Here is a tiny trained network, its code and every weight. The questions are about switching its units off for an input and a class, where a switched-off unit gives its printed mean instead of its output.

import numpy as np


def w(rows, s, z=0):
    codes = np.array(rows[::2]) - 128.0
    scale = np.full(codes.shape[1], s)
    scale[-1] = z or s
    return codes * scale


def f(y):
    return y / 2 * (1 + np.tanh(0.7978845608 * (y + 0.044715 * y**3)))


def log_softmax(a):
    a = a - a.max(-1, keepdims=True)
    return a - np.log(np.exp(a).sum(-1, keepdims=True))


def net(x, mask):
    res = np.array(x, float).reshape(1, 5) / 4 @ E
    y = f(res @ A[0][:, :-1].T + A[0][:, -1])
    res = res + np.where(mask, y, B[0][:, -1]) @ B[0][:, :-1]
    return log_softmax(res[-1] @ U[:, :-1].T + U[:, -1])


A, B = {}, {}
E = w([
[162,144,70,40,104,71,190],'x0',
[129,125,132,128,128,129,130],'x1',
[107,110,83,16,215,198,91],'x2',
[122,68,81,137,33,207,152],'x3',
[228,4,76,168,149,65,68],'x4',
],0.011)
A[0] = w([
[121,100,171,206,157,197,56,132],'neuron 0',
[121,90,61,87,202,178,100,98],'neuron 1',
[90,57,67,89,189,126,86,56],'neuron 2',
[155,99,112,46,149,152,57,109],'neuron 3',
[104,44,147,198,172,150,83,79],'neuron 4',
[161,75,162,184,72,35,142,82],'neuron 5',
[141,175,164,244,47,51,202,69],'neuron 6',
[88,123,139,172,170,112,92,13],'neuron 7',
[160,204,167,129,201,2,73,36],'neuron 8',
[173,83,69,158,32,213,151,31],'neuron 9',
[214,64,143,72,114,98,145,13],'neuron 10',
[163,38,17,154,154,51,62,3],'neuron 11',
[191,88,60,184,177,110,107,36],'neuron 12',
[128,131,135,150,46,29,86,71],'neuron 13',
[181,131,14,68,112,36,210,91],'neuron 14',
[153,112,101,82,124,84,189,103],'neuron 15',
[162,109,144,171,85,78,146,129],'neuron 16',
],0.0091,0.0029)
B[0] = w([
[209,157,177,72,21,51,75,211],'neuron 0',
[96,55,121,109,160,79,98,203],'neuron 1',
[74,112,113,111,148,91,138,188],'neuron 2',
[62,72,67,132,159,97,93,190],'neuron 3',
[170,165,200,116,83,104,144,193],'neuron 4',
[62,101,103,98,154,109,127,216],'neuron 5',
[43,110,125,84,195,96,83,248],'neuron 6',
[172,108,188,145,111,177,119,153],'neuron 7',
[227,73,81,221,198,229,191,228],'neuron 8',
[220,76,94,254,188,212,179,197],'neuron 9',
[118,154,178,106,119,111,153,179],'neuron 10',
[88,190,142,81,117,153,222,239],'neuron 11',
[93,187,130,73,119,194,173,198],'neuron 12',
[114,119,69,104,143,131,80,187],'neuron 13',
[237,166,211,104,104,93,57,243],'neuron 14',
[173,137,208,124,83,122,79,180],'neuron 15',
[78,98,101,107,160,100,106,186],'neuron 16',
],0.0092,0.012)
U = w([
[29,58,73,102,154,72,17,156],'0',
[217,164,218,116,26,77,9,143],'1',
[216,59,60,246,168,195,163,4],'2',
[18,247,177,80,83,165,232,224],'3',
],0.011,0.0017)

Each question gives the input, the list of numbers given to net, and the class t.
The units are the neurons (one row each of A and B). Each row of codes is followed by its name. A weight is (code - 128) times the scale printed after its matrix; where a second scale follows, it is the last column's (A, B and U).
mask holds one flag per neuron, in row order. A switched-off neuron (its flag False) gives its mean, the last column of its row in B, instead of its output. The means were averaged over made-up inputs and are rounded, as every weight is.
A unit's drop is (log p(t) with every unit on - log p(t) with that unit switched off) / (log p(t) with every unit on - log p(t) with every unit switched off).
The circuit of an input: a set's keep is (log p(t) with only the set's units on - log p(t) with every unit switched off) / (log p(t) with every unit on - log p(t) with every unit switched off). Starting from the 12 units with the biggest drops (on a tie, the unit counted first), units are removed one at a time, each time the one whose removal leaves the highest keep (on an exact tie, the one counted first), for as long as the keep stays at least 0.8.
units of the circuit, in order: the units of the circuit, biggest drop first
top k neurons: the k neurons with the biggest drops, biggest first
drop of u: that unit's drop, to one decimal
input [-6,8,4,2,-3], class 1: units of the circuit, in order : (neuron 0)
input [-7,2,-6,-7,8], class 3: units of the circuit, in order : (neuron 11; neuron 12)
input [4,7,0,5,-5], class 2: units of the circuit, in order : (neuron 9; neuron 11)
input [3,-6,-6,7,8], class 3: top 4 neurons : (neuron 11; neuron 12; neuron 8; neuron 10)
input [-8,7,6,1,-7], class 1: top 2 neurons : (neuron 0; neuron 11)
input [-7,-4,3,7,6], class 1: top 3 neurons : (neuron 0; neuron 4; neuron 8)
input [1,0,-6,-6,-1], class 0: top 3 neurons : (neuron 6; neuron 9; neuron 5)
input [0,-6,2,-6,7], class 3: top 2 neurons : (neuron 11; neuron 12)
input [7,3,2,-4,5], class 1: top 2 neurons : (neuron 14; neuron 15)
input [7,0,5,6,7], class 1: top 3 neurons : (neuron 14; neuron 15; neuron 8)
input [-7,0,-8,2,-8], class 0: top 2 neurons : (neuron 6; neuron 11)
input [-7,4,-3,4,-7], class 1: top 2 neurons : (neuron 0; neuron 11)
input [5,-4,-3,-6,-1], class 2: top 2 neurons : (neuron 8; neuron 0)
input [-2,1,-4,8,-1], class 2: units of the circuit, in order : (neuron 9)
input [5,-5,6,3,8], class 3: top 3 neurons : (neuron 11; neuron 12; neuron 10)
input [-7,0,-8,-3,6], class 0: top 2 neurons : (neuron 6; neuron 5)
input [-3,-8,-6,-6,8], class 3: top 2 neurons : (neuron 11; neuron 12)
input [-1,8,-1,-2,1], class 2: top 2 neurons : (neuron 14; neuron 6)
input [-4,-7,3,-1,4], class 1: top 4 neurons : (neuron 0; neuron 4; neuron 6; neuron 5)
input [-7,2,0,-8,8], class 2: units of the circuit, in order : (neuron 8)
input [3,-1,6,-7,-7], class 2: drop of neuron 11 : 0.2
input [1,1,5,-7,-5], class 2: drop of neuron 8 : 0.4
input [0,-5,3,-4,7], class 3: drop of neuron 14 : 0.0
input [0,7,1,5,-5], class 2: drop of neuron 9 : 0.3
